Here is a tiny trained network, its code and every weight. The questions are about switching its units off for an input and a class, where a switched-off unit gives its printed mean instead of its output.

import numpy as np


def w(rows, s, z=0):
    codes = np.array(rows[::2]) - 128.0
    scale = np.full(codes.shape[1], s)
    scale[-1] = z or s
    return codes * scale


def norm(h):
    return h / np.sqrt((h * h).mean(-1, keepdims=True) + 1e-5)


def f(y):
    return y / 2 * (1 + np.tanh(0.7978845608 * (y + 0.044715 * y**3)))


def log_softmax(a):
    a = a - a.max(-1, keepdims=True)
    return a - np.log(np.exp(a).sum(-1, keepdims=True))


def net(x, mask):
    res = np.array(x, float).reshape(1, 5) / 4 @ E
    u = 0
    for l in range(2):
        y = f(norm(res) @ A[l][:, :-1].T + A[l][:, -1])
        res = res + np.where(mask[u : u + 9], y, B[l][:, -1]) @ B[l][:, :-1]
        u += 9
    return log_softmax(norm(res)[-1] @ U[:, :-1].T + U[:, -1])


A, B = {}, {}
E = w([
[234,179,57,198,67,61,71],'x0',
[147,111,84,109,103,104,234],'x1',
[219,82,214,196,100,36,131],'x2',
[81,106,144,117,48,158,156],'x3',
[152,136,2,51,94,185,101],'x4',
],0.005)
A[0] = w([
[219,136,142,177,130,101,73,24],'0.n0',
[88,33,209,136,109,94,111,99],'0.n1',
[51,129,147,110,97,145,142,44],'0.n2',
[172,176,149,254,132,92,119,26],'0.n3',
[54,117,221,148,176,121,92,168],'0.n4',
[147,91,171,115,148,143,71,56],'0.n5',
[154,159,174,150,168,221,113,132],'0.n6',
[137,193,154,153,122,152,40,252],'0.n7',
[171,113,40,98,140,110,66,179],'0.n8',
],0.0069,0.0028)
B[0] = w([
[100,153,184,136,117,100,168,183],'0.n0',
[175,146,49,133,120,207,166,204],'0.n1',
[109,93,147,255,137,115,118,155],'0.n2',
[63,172,169,161,70,87,141,197],'0.n3',
[159,90,92,110,59,168,145,253],'0.n4',
[178,111,198,171,145,200,96,134],'0.n5',
[146,90,68,73,124,155,91,160],'0.n6',
[148,58,168,139,122,80,135,225],'0.n7',
[150,145,124,85,89,172,157,229],'0.n8',
],0.008,0.0042)
A[1] = w([
[127,120,139,143,114,102,134,49],'1.n0',
[193,103,152,108,37,142,121,186],'1.n1',
[161,84,170,185,1,167,96,255],'1.n2',
[58,156,132,171,112,111,164,146],'1.n3',
[84,109,76,142,171,174,66,176],'1.n4',
[65,230,137,191,99,98,153,214],'1.n5',
[119,154,107,80,202,107,98,151],'1.n6',
[135,24,207,132,183,187,70,174],'1.n7',
[137,74,160,53,204,84,138,214],'1.n8',
],0.0072,0.0025)
B[1] = w([
[105,126,121,77,68,185,173,123],'1.n0',
[215,181,91,91,141,138,136,209],'1.n1',
[173,218,80,74,150,69,219,254],'1.n2',
[115,100,152,63,165,95,180,152],'1.n3',
[77,170,140,99,100,89,104,166],'1.n4',
[138,126,201,105,115,35,99,171],'1.n5',
[105,189,99,98,70,134,157,134],'1.n6',
[224,214,2,72,181,167,196,180],'1.n7',
[196,122,93,81,77,152,112,143],'1.n8',
],0.007,0.0075)
U = w([
[74,55,159,68,192,160,208,25],'0',
[96,17,159,205,204,174,57,3],'1',
[29,156,65,15,135,189,117,61],'2',
[229,216,40,12,103,157,235,253],'3',
[112,29,198,201,177,212,74,3],'4',
[97,64,165,164,222,162,56,3],'5',
[126,154,224,129,111,2,166,252],'6',
],0.0065,0.0033)

Each question gives the input, the list of numbers given to net, and the class t.
The units are the neurons (one row each of A and B). Each row of codes is followed by its name. A weight is (code - 128) times the scale printed after its matrix; where a second scale follows, it is the last column's (A, B and U).
mask holds one flag per neuron, layer by layer. A switched-off neuron (its flag False) gives its mean, the last column of its row in B, instead of its output. The means were averaged over made-up inputs and are rounded, as every weight is.
A unit's drop is (log p(t) with every unit on - log p(t) with that unit switched off) / (log p(t) with every unit on - log p(t) with every unit switched off).
The circuit of an input: a set's keep is (log p(t) with only the set's units on - log p(t) with every unit switched off) / (log p(t) with every unit on - log p(t) with every unit switched off). Starting from the 12 units with the biggest drops (on a tie, the unit counted first), units are removed one at a time, each time the one whose removal leaves the highest keep (on an exact tie, the one counted first), for as long as the keep stays at least 0.8.
circuit, biggest first: the units of the circuit, biggest drop first
k most important neurons: the k neurons with the biggest drops, biggest first
top k neurons in layer l: the k neurons of layer l with the biggest drops, biggest first
drop when u is switched off: that unit's drop, to one decimal
input [-7,-7,-4,7,-7], class 3: circuit, biggest first => 1.n7
input [0,-2,5,-6,1], class 6: circuit, biggest first => 0.n3, 1.n7
input [-8,-1,0,7,-8], class 3: 2 most important neurons => 0.n4, 1.n7
input [-4,1,6,-1,-8], class 3: circuit, biggest first => 0.n4, 0.n1
input [4,-5,-8,2,3], class 2: 3 most important neurons => 0.n4, 1.n2, 1.n7
input [2,-1,2,5,0], class 6: circuit, biggest first => 0.n4, 1.n7
input [-3,-1,-6,-3,8], class 2: circuit, biggest first => 1.n2, 1.n7, 1.n1
input [-3,8,2,3,0], class 0: top 3 neurons in layer 0 => 0.n4, 0.n8, 0.n7
input [-5,5,-2,-2,-2], class 0: 2 most important neurons => 1.n2, 1.n1
input [-2,3,-7,-5,5], class 2: top 3 neurons in layer 1 => 1.n2, 1.n7, 1.n1
input [-1,-6,7,-3,-7], class 3: top 2 neurons in layer 0 => 0.n4, 0.n1
input [8,-8,1,0,4], class 6: 2 most important neurons => 0.n0, 0.n4
input [-3,6,-4,8,0], class 6: top 2 neurons in layer 0 => 0.n2, 0.n4
input [5,5,1,7,-1], class 6: 2 most important neurons => 0.n4, 1.n5
input [5,-5,4,2,0], class 6: top neuron in layer 0 => 0.n3
input [-5,4,-8,1,-4], class 2: top 2 neurons in layer 1 => 1.n2, 1.n4
input [-6,3,0,2,4], class 0: drop when 1.n2 is switched off => 0.5
input [-8,-6,-2,3,-7], class 3: drop when 1.n7 is switched off => 0.2
input [-3,8,3,0,-3], class 0: drop when 0.n0 is switched off => -0.1
